[ -6  15   1  20   5  -1 -12 -11 -14 -15   6 -15 -19  28   8   8  16  -4
  -9  -6 -26  10 -15 -16 -26  -1   1   4   8  -4   2  -7   0 -21 -21  -9
  10  10  -4  -1  -5  -3   4  -1  -4  -7  28 -18]
1
[ -6 -15   3  25   1  33 -20 -17 -17 -13 -11   5  35   3  -6   4  11   4
   5  22  -9   5 -30 -10 -31 -17  16  -3  13 -21   1  -4 -16 -23 -20 -14
   7 -25  88  10 -29 -10  -1  17 -12   0 -16  -2]
0
[ -5   9  -9  17  -1  16 -39 -19 -22 -25   8  -6   2  25   1  14  22   3
   5   3  -9   8 -23 -24 -23   2   3   2  -4 -11   6  -3 -12 -29 -28 -10
   6 -12  38   5 -14  -4   5   4  -9  -5  14  -9]
1
[ 12  -5 -10  12   3   8 -27  -4   6  -2  -7   4  36  -1  -3   6   4  -5
  16  -6  -6  14   2 -13 -10   1   1  -6 -13  -1   2   4  -6   3 -30 -10
   4 -20  17   8 -40 -14  -5   9 -11   7 -16 -11]
0
[  1 -12  20  21  11  16  24  19   3   2 -33 -13  47 -12  16  -1   3 -15
   1  11 -23 -10  -4 -14 -35   3   8  -7  -6   2   0 -13  -7   3 -12 -21
   6   8  43  13 -24 -23 -18  23 -22  12 -16 -29]
0
[-11  10 -13   8  -4   9 -41 -23 -24 -26  13  -7 -21  32  -6  18  11  12
  -3  -8  -5  14 -16  -8 -10   0   2  -4  14 -17   0   7  -2 -28 -32  -4
   9 -22  18  -2  20   1  16   0   2  -6   9  -5]
1
[ -6  -8  -2  16   6  22 -25   0  -5  -9  -6  -6  29   0  -6  -1   0  -3
   5  14 -11  11  -5  -6 -23 -10  -1  -2   8  13   6  -3 -15  -3 -22  -7
   4 -35  40  14 -22 -15   4  11 -14  11 -24  -6]
0
[  2  11 -22  -9 -14   5 -67 -20  -7 -12  29   2 -34  37 -28  -1   6  14
   4 -23  17   5   4 -10  24  -1   6  -5  11  -9   4  14   8   1 -24  13
  10 -31 -13  -5  12   1  24   0  13 -39   1  21]
1
[ -3   4  -5  35   8  16  -1  -3 -25 -26 -12 -18  -4  19  15  16  22  -1
 -12   3 -22  13 -10 -14 -49   6   6   7  20  -1   2 -14  -7 -35 -21  -6
  19  -3  18   3 -18 -12  10   3  -5 -10  23 -32]
1
[ -6   6  -2  20   7   2 -13 -14 -22 -24  -5 -12 -11  24  -7  20  13   9
  -9   3 -30  14 -26 -14 -36   2   6   4  11  -6   3 -12  -3 -28 -22  -3
  14   3   7   2 -15  -3   2   2  -9  -6  25 -22]
1
[ -5  -6  15  21  -4  22   3  11  -9 -10 -23  -7  14   9   2  14   3   0
  -5  14 -20   0 -21 -12 -24  -1   5  10  21 -17   2 -14  -6  -4 -10 -14
   9 -21  56   6 -24 -21  -1  11 -13   9 -10  -5]
0
[ -2  10  -3  28   0   5 -12  -7 -24 -20  -4 -10  -3  23   9  17  19  10
 -14  19 -13  17 -16 -12 -38  14   2   5  29 -11   5 -13  -5 -29 -21  -7
   8  -7  21   1 -18   0   9   7  -7 -13  18 -16]
1
